[[ -5.2  24.3 -15.3  29.4  -7.2 -21.3  37.0  21.7  -3.8  28.4  38.6  37.8
   -1.5 -17.7 -59.2]
 [ 32.0   6.1 -42.4   7.1  31.2  36.4  23.3  47.2  31.3   4.0 -38.3  -0.4
   26.7 -59.0 -45.8]
 [-13.0 -42.3 -40.4 -34.2 -14.1   5.4 -26.7  61.6  -0.5 -36.5  31.7 -40.9
   -7.1  37.0  42.2]]
|
[[ 32.0   6.1 -42.4   7.1  31.2  36.4  23.3  47.2  31.3   4.0 -38.3  -0.4
   26.7 -59.0 -45.8]
 [-13.0 -42.3 -40.4 -34.2 -14.1   5.4 -26.7  61.6  -0.5 -36.5  31.7 -40.9
   -7.1  37.0  42.2]
 [ -5.2  24.3 -15.3  29.4  -7.2 -21.3  37.0  21.7  -3.8  28.4  38.6  37.8
   -1.5 -17.7 -59.2]]

[[-11.9  -5.4 -31.1 -15.4  -3.9  43.1  16.6  21.4]
 [ -0.4   0.6   3.0   8.1  42.4  27.1 -18.3  -3.6]
 [ 41.2 -37.1 -30.6 -40.7  19.6   3.8 -20.3  -1.7]
 [-35.2   9.0  -6.6  -5.4 -30.5  12.7  31.5  13.3]
 [ 26.9 -25.1 -32.6 -28.3  28.4  18.6  19.0  14.6]
 [ -0.7 -11.5 -21.7 -16.7 -41.1  39.3 -24.1  18.6]
 [  0.2  -9.1 -22.7 -18.6   9.4  43.8  13.5  19.8]
 [ 20.9  -3.7  13.0   4.4  51.6 -29.0   4.6 -19.4]
 [-13.6  10.5  -3.7  -0.5 -45.5 -16.3  32.0  11.4]]
|
[[ 26.9 -25.1 -32.6 -28.3  28.4  18.6  19.0  14.6]
 [-11.9  -5.4 -31.1 -15.4  -3.9  43.1  16.6  21.4]
 [ 41.2 -37.1 -30.6 -40.7  19.6   3.8 -20.3  -1.7]
 [  0.2  -9.1 -22.7 -18.6   9.4  43.8  13.5  19.8]
 [ -0.7 -11.5 -21.7 -16.7 -41.1  39.3 -24.1  18.6]
 [-35.2   9.0  -6.6  -5.4 -30.5  12.7  31.5  13.3]
 [-13.6  10.5  -3.7  -0.5 -45.5 -16.3  32.0  11.4]
 [ -0.4   0.6   3.0   8.1  42.4  27.1 -18.3  -3.6]
 [ 20.9  -3.7  13.0   4.4  51.6 -29.0   4.6 -19.4]]

[[ 48.6 -31.3  67.6 -45.5 -24.1 -53.8   8.5  13.4  16.6 -55.2]
 [  7.1  40.7  20.1 -10.4   3.2  34.2  -2.7  18.6  -0.2  -4.7]
 [-25.0  43.0  61.2 -30.1  20.8  13.6 -16.7  -8.9   5.3 -38.1]]
|
[[  7.1  40.7  20.1 -10.4   3.2  34.2  -2.7  18.6  -0.2  -4.7]
 [-25.0  43.0  61.2 -30.1  20.8  13.6 -16.7  -8.9   5.3 -38.1]
 [ 48.6 -31.3  67.6 -45.5 -24.1 -53.8   8.5  13.4  16.6 -55.2]]

[[-11.0 -40.1 -10.9 -46.1  63.3  -6.6  -4.1  21.0 -57.9 -23.8]
 [-11.0  -2.2  38.5  44.9 -51.9   8.0 -40.4 -43.0  25.9  27.2]
 [ 58.5 -53.5 -29.7   3.8 -64.8 -36.8  17.8  60.4 -23.0  36.4]
 [-39.8  33.4  -5.3  18.4 -38.2  39.9  65.8  22.9  43.5  48.7]]
|
[[ 58.5 -53.5 -29.7   3.8 -64.8 -36.8  17.8  60.4 -23.0  36.4]
 [-11.0 -40.1 -10.9 -46.1  63.3  -6.6  -4.1  21.0 -57.9 -23.8]
 [-39.8  33.4  -5.3  18.4 -38.2  39.9  65.8  22.9  43.5  48.7]
 [-11.0  -2.2  38.5  44.9 -51.9   8.0 -40.4 -43.0  25.9  27.2]]

[[ 29.4  43.6   3.0 -30.4 -17.5  -3.5  -4.5 -40.3 -38.3  30.4]
 [-20.4 -20.5 -16.9  35.1 -28.0  -8.9 -11.9  60.1  17.9 -25.6]]
|
[[-20.4 -20.5 -16.9  35.1 -28.0  -8.9 -11.9  60.1  17.9 -25.6]
 [ 29.4  43.6   3.0 -30.4 -17.5  -3.5  -4.5 -40.3 -38.3  30.4]]

[[ 35.6 -27.6 -14.2]
 [ 63.9 -28.1   7.3]
 [-46.5 -22.9 -48.3]
 [-28.5   8.8 -41.6]]
|
[[-46.5 -22.9 -48.3]
 [-28.5   8.8 -41.6]
 [ 35.6 -27.6 -14.2]
 [ 63.9 -28.1   7.3]]

[[ -7.7  44.2 -32.7 -27.0 -15.6 -14.4  -8.0  15.2]
 [  3.8 -13.3  31.8  -8.9  20.9  13.3   2.9  -0.2]
 [  4.2 -29.5 -10.5  57.7 -18.4 -25.7  19.8 -23.2]
 [ 22.1   8.9  24.7 -17.4  46.7  13.9  14.1  12.1]
 [  3.8  -2.1  15.2 -26.7   7.2  23.6  -7.6  -8.2]
 [ 50.0  11.5  23.4  18.4  37.2  -4.2  59.2 -24.0]
 [-32.4  33.6 -34.4 -34.8 -24.0 -13.0 -35.9  33.6]
 [ 10.1  -5.7 -18.9   4.4   9.2  -3.8  -0.7   1.9]
 [ -5.1  -0.1  36.3 -10.1  20.1 -20.5  10.5  14.2]
 [ 10.6 -16.4 -12.0  18.7  21.6   0.2  -0.1  11.7]]
|
[[-32.4  33.6 -34.4 -34.8 -24.0 -13.0 -35.9  33.6]
 [ -7.7  44.2 -32.7 -27.0 -15.6 -14.4  -8.0  15.2]
 [ 10.1  -5.7 -18.9   4.4   9.2  -3.8  -0.7   1.9]
 [ 10.6 -16.4 -12.0  18.7  21.6   0.2  -0.1  11.7]
 [  4.2 -29.5 -10.5  57.7 -18.4 -25.7  19.8 -23.2]
 [  3.8  -2.1  15.2 -26.7   7.2  23.6  -7.6  -8.2]
 [ 50.0  11.5  23.4  18.4  37.2  -4.2  59.2 -24.0]
 [ 22.1   8.9  24.7 -17.4  46.7  13.9  14.1  12.1]
 [  3.8 -13.3  31.8  -8.9  20.9  13.3   2.9  -0.2]
 [ -5.1  -0.1  36.3 -10.1  20.1 -20.5  10.5  14.2]]

[[ 10.3  21.6  11.2   6.3  28.4   0.2  17.4  -5.1  -8.2]
 [  2.1  24.2 -32.6   9.4  46.3 -41.3   8.5   7.8  -2.2]
 [  0.3   5.4  -3.2  -0.4  24.0  -1.8   1.7   2.7  -1.7]
 [-43.3   9.3  54.2 -48.3  34.8 -37.1  -7.7  13.6 -38.1]
 [-39.5   7.0  48.7 -43.4  28.6 -28.2  -5.6  12.8 -34.6]]
|
[[  2.1  24.2 -32.6   9.4  46.3 -41.3   8.5   7.8  -2.2]
 [  0.3   5.4  -3.2  -0.4  24.0  -1.8   1.7   2.7  -1.7]
 [ 10.3  21.6  11.2   6.3  28.4   0.2  17.4  -5.1  -8.2]
 [-39.5   7.0  48.7 -43.4  28.6 -28.2  -5.6  12.8 -34.6]
 [-43.3   9.3  54.2 -48.3  34.8 -37.1  -7.7  13.6 -38.1]]

[[-38.5 -36.2  42.2 -69.9  12.2  27.6  68.3 -24.3  -4.1 -39.3  27.3  12.1]
 [-43.0 -36.5 -29.7 -23.6  57.4   3.6  25.9  24.9 -16.6  20.4  61.1  22.3]
 [  5.7  13.6  -0.9  -8.3 -17.1  -0.3 -26.0   2.6   0.1  -3.2 -23.2  15.3]
 [ 27.4  23.3  35.7 -15.7 -12.2 -32.7   1.3  -6.9  43.7 -18.3  -8.4 -56.9]
 [-50.2 -29.2   8.0  29.5 -39.9  10.9  28.4 -24.4 -36.2  -1.6 -36.4  47.7]
 [ -0.2  -9.2 -27.4 -59.7  27.0 -11.4 -23.5   2.2 -10.9 -12.6  27.6   0.3]
 [ 12.1  15.0  34.6 -65.6 -15.6  22.3  44.0  -3.9   1.1 -47.3  11.1  19.1]
 [-39.7 -35.5 -25.9  51.2  32.9 -13.7  -5.1  12.6 -33.1  33.9  34.5  26.3]]
|
[[-43.0 -36.5 -29.7 -23.6  57.4   3.6  25.9  24.9 -16.6  20.4  61.1  22.3]
 [ -0.2  -9.2 -27.4 -59.7  27.0 -11.4 -23.5   2.2 -10.9 -12.6  27.6   0.3]
 [-39.7 -35.5 -25.9  51.2  32.9 -13.7  -5.1  12.6 -33.1  33.9  34.5  26.3]
 [  5.7  13.6  -0.9  -8.3 -17.1  -0.3 -26.0   2.6   0.1  -3.2 -23.2  15.3]
 [-50.2 -29.2   8.0  29.5 -39.9  10.9  28.4 -24.4 -36.2  -1.6 -36.4  47.7]
 [ 12.1  15.0  34.6 -65.6 -15.6  22.3  44.0  -3.9   1.1 -47.3  11.1  19.1]
 [ 27.4  23.3  35.7 -15.7 -12.2 -32.7   1.3  -6.9  43.7 -18.3  -8.4 -56.9]
 [-38.5 -36.2  42.2 -69.9  12.2  27.6  68.3 -24.3  -4.1 -39.3  27.3  12.1]]
